Below are the code and all the weights of a small trained network. Each question names an input and a target symbol and asks about switching units off, where a switched-off unit gives its printed mean instead of its output.

import numpy as np


def w(rows, s, z=0):
    codes = np.array(rows[::2]) - 128.0
    scale = np.full(codes.shape[1], s)
    scale[-1] = z or s
    return codes * scale


def f(y):
    return y / 2 * (1 + np.tanh(0.7978845608 * (y + 0.044715 * y**3)))


def softmax(a):
    e = np.exp(a - a.max(-1, keepdims=True))
    return e / e.sum(-1, keepdims=True)


def log_softmax(a):
    a = a - a.max(-1, keepdims=True)
    return a - np.log(np.exp(a).sum(-1, keepdims=True))


def net(x, mask):
    ids = ['αβδζηθμξτφψω'.index(c) for c in x.split()]
    T = len(ids)
    res = E[ids] + P[:T]
    u = 0
    for l in range(2):
        q, k, v = (res @ M[l].T for M in (Q, K, V))
        z = softmax(np.where(np.tri(T) > 0, q @ k.T / 2**0.5, -1e9)) @ v
        res = res + np.where(mask[u], z, O[l][:, -1]) @ O[l][:, :-1]
        u += 1
        y = f(res @ A[l][:, :-1].T + A[l][:, -1])
        res = res + np.where(mask[u : u + 4], y, B[l][:, -1]) @ B[l][:, :-1]
        u += 4
    return log_softmax(res[-1] @ U[:, :-1].T + U[:, -1])


Q, K, V, O, A, B = {}, {}, {}, {}, {}, {}
E = w([
[122,80,47,158,164,63,109,179,51,36],'α',
[120,81,139,119,124,83,54,58,137,93],'β',
[132,115,101,45,157,134,85,85,152,129],'δ',
[172,137,190,190,137,34,156,55,217,165],'ζ',
[239,163,85,121,83,78,212,84,94,89],'η',
[197,156,93,39,196,155,222,241,220,107],'θ',
[194,97,19,124,188,50,182,74,164,151],'μ',
[76,166,116,109,95,77,179,164,193,114],'ξ',
[177,113,215,137,116,33,52,174,125,82],'τ',
[224,222,130,178,79,134,219,229,53,98],'φ',
[172,249,217,158,111,131,183,153,196,227],'ψ',
[84,136,155,231,148,108,30,186,96,191],'ω',
],0.011)
P = w([
[131,251,99,163,181,103,82,109,185,40],'0',
[85,69,167,135,195,134,191,73,71,79],'1',
[180,133,156,113,216,88,169,78,102,65],'2',
[147,193,82,156,109,91,74,152,195,88],'3',
[96,40,170,121,140,128,175,99,86,135],'4',
[181,112,157,98,175,52,139,108,110,132],'5',
[165,170,93,165,56,100,53,195,182,135],'6',
[102,9,165,118,95,123,165,146,98,186],'7',
[201,80,162,117,117,46,122,146,110,159],'8',
[160,209,76,169,96,105,90,186,178,87],'9',
],0.011)
Q[0] = w([
[66,184,75,190,66,250,86,155,176,136],'0.h0',
[160,219,58,159,112,132,52,133,193,88],'0.h0',
],0.012)
K[0] = w([
[104,144,126,126,216,128,149,81,125,55],'0.h0',
[118,248,114,155,208,119,98,104,155,53],'0.h0',
],0.013)
V[0] = w([
[72,214,204,154,180,222,33,248,60,142],'0.h0',
[2,111,33,41,149,227,92,32,202,178],'0.h0',
],0.0059)
O[0] = w([
[98,232,136,8,190,19,17,160,97,215,112],'0.h0',
[140,101,79,67,49,175,35,37,255,167,2],'0.h0',
],0.0075,0.0069)
A[0] = w([
[178,236,80,51,92,75,86,172,177,92,234],'0.n0',
[72,185,144,205,120,139,137,163,247,109,50],'0.n1',
[56,6,3,80,139,108,120,96,68,136,3],'0.n2',
[214,160,29,196,123,86,67,162,158,86,83],'0.n3',
],0.0067,0.0039)
B[0] = w([
[75,146,92,204,124,144,130,81,107,172,255],'0.n0',
[141,163,128,144,87,109,93,92,216,120,147],'0.n1',
[102,142,130,46,135,127,129,45,66,254,141],'0.n2',
[85,162,114,97,87,184,67,137,185,109,213],'0.n3',
],0.01,0.007)
Q[1] = w([
[154,115,220,118,228,7,176,102,56,140],'1.h0',
[128,28,157,106,123,125,179,115,95,175],'1.h0',
],0.011)
K[1] = w([
[180,104,157,166,49,135,87,230,114,233],'1.h0',
[145,3,94,61,10,65,178,211,134,216],'1.h0',
],0.0068)
V[1] = w([
[148,185,69,107,135,196,254,111,121,190],'1.h0',
[139,187,243,150,41,34,167,120,174,171],'1.h0',
],0.0074)
O[1] = w([
[207,242,139,123,103,7,38,139,132,162,42],'1.h0',
[110,216,252,153,215,154,152,90,132,42,252],'1.h0',
],0.011,0.0039)
A[1] = w([
[109,205,162,103,201,29,174,186,84,104,144],'1.n0',
[48,190,133,152,112,174,68,85,197,121,4],'1.n1',
[84,81,209,165,181,177,219,143,108,93,63],'1.n2',
[177,99,212,46,132,153,196,113,174,3,162],'1.n3',
],0.0061,0.0035)
B[1] = w([
[114,121,184,95,100,220,118,162,159,190,233],'1.n0',
[211,79,88,58,112,125,202,157,1,114,181],'1.n1',
[173,142,44,93,212,114,51,74,135,116,252],'1.n2',
[73,176,154,55,64,30,171,81,152,103,201],'1.n3',
],0.009,0.017)
U = w([
[71,126,115,117,140,66,170,146,33,180,59],'α',
[110,47,173,135,97,215,162,83,111,122,174],'β',
[154,120,98,62,95,171,70,94,115,166,75],'δ',
[134,164,113,219,147,93,84,126,175,91,205],'ζ',
[195,104,144,178,143,120,161,125,58,93,142],'η',
[200,87,103,98,154,154,124,195,203,109,162],'θ',
[185,182,75,156,175,64,84,129,108,166,59],'μ',
[2,130,108,150,106,72,160,165,181,143,253],'ξ',
[118,122,101,55,154,105,139,143,119,100,56],'τ',
[175,112,151,81,137,162,136,169,79,141,65],'φ',
[66,185,127,134,113,135,86,110,146,167,108],'ψ',
[156,124,110,220,210,174,90,92,125,156,197],'ω',
],0.0061,0.006)

Each question gives the input, a string of symbols that net reads in full, and the target symbol t.
The units are the heads (2 rows each of Q, K, V and O) and the neurons (one row each of A and B). Each row of codes is followed by its name. A weight is (code - 128) times the scale printed after its matrix; where a second scale follows, it is the last column's (O, A, B and U).
mask holds one flag per unit, layer by layer, with each layer's heads first. A switched-off unit (its flag False) gives its mean, the last column of its rows in O or B, instead of its output. The means were averaged over made-up inputs and are rounded, as every weight is.
A unit's drop is (log p(t) with every unit on - log p(t) with that unit switched off) / (log p(t) with every unit on - log p(t) with every unit switched off).
The circuit of an input: a set's keep is (log p(t) with only the set's units on - log p(t) with every unit switched off) / (log p(t) with every unit on - log p(t) with every unit switched off). Starting from all 10 units, units are removed one at a time, each time the one whose removal leaves the highest keep (on an exact tie, the one counted first), for as long as the keep stays at least 0.8.
units of the circuit, in order: the units of the circuit, biggest drop first
most important unit: the unit with the biggest drop
top k neurons: the k neurons with the biggest drops, biggest first
k most important neurons of layer l: the k neurons of layer l with the biggest drops, biggest first
input θ φ α, target φ: 3 most important neurons of layer 1	(1.n0; 1.n2; 1.n3)
input δ α τ ζ τ δ δ μ α, target μ: units of the circuit, in order	(1.h0; 0.h0; 0.n2)
input φ δ η τ ω φ θ, target ψ: units of the circuit, in order	(0.h0; 1.n0; 1.h0; 0.n0)
input β ζ β η τ δ α, target β: top neuron	(1.n2)
input α α ξ ξ ξ τ δ ψ τ, target ψ: top 3 neurons	(1.n0; 1.n1; 1.n3)
input η η ξ, target ξ: units of the circuit, in order	(1.n2; 1.n1; 1.h0)
input δ β τ τ τ θ, target τ: units of the circuit, in order	(1.n3; 1.h0; 1.n2)
input θ τ ξ ξ η δ θ ω η, target ω: units of the circuit, in order	(0.h0; 0.n0; 1.n3; 1.h0)
input ω ω β ω τ α θ α τ α, target α: top 4 neurons	(0.n0; 1.n1; 1.n2; 0.n3)
input τ δ η τ μ μ τ β τ δ, target ω: top 3 neurons	(0.n0; 1.n3; 1.n2)
input δ δ ζ α, target δ: units of the circuit, in order	(0.h0; 1.h0)
input ξ δ τ α ψ ψ α ζ θ θ, target η: top 3 neurons	(1.n1; 0.n0; 0.n1)
input ω η α τ φ τ ψ τ ξ ω, target α: top 2 neurons	(1.n1; 0.n0)
input τ τ τ φ, target ω: top 2 neurons	(0.n0; 1.n3)
input ζ β β τ δ τ τ δ, target δ: most important neuron of layer 0	(0.n2)
input δ φ ω τ δ α, target τ: units of the circuit, in order	(1.h0; 1.n2; 1.n3; 0.h0)
input ξ β τ α μ η τ μ ζ μ, target η: 3 most important neurons of layer 1	(1.n1; 1.n2; 1.n0)
input τ ζ β ξ φ ω α, target ω: units of the circuit, in order	(1.h0; 1.n3; 0.h0; 0.n0)
input ω τ τ δ α α α τ ω η, target α: top 3 neurons	(0.n0; 1.n1; 1.n2)
input η δ β η α, target α: units of the circuit, in order	(1.h0; 0.n2; 1.n2)
input τ β τ ξ, target ω: top 3 neurons	(0.n0; 1.n3; 1.n2)
input δ ξ ξ η δ τ ψ ξ θ, target ψ: most important unit	1.h0
input ξ φ η, target φ: 2 most important neurons of layer 1	(1.n0; 1.n2)
input τ α μ, target τ: top 2 neurons	(1.n3; 1.n2)
input δ τ μ ψ τ ω τ, target δ: units of the circuit, in order	(0.h0; 1.h0)
input α δ α τ, target ξ: units of the circuit, in order	(1.h0; 1.n2)
input α τ η α ξ δ φ δ θ, target φ: most important unit	1.n0
input τ ω α τ, target ω: units of the circuit, in order	(1.h0; 0.n0; 0.h0; 1.n3)
input τ β ψ ψ τ τ, target ψ: units of the circuit, in order	(1.h0; 1.n0; 0.h0; 1.n3)
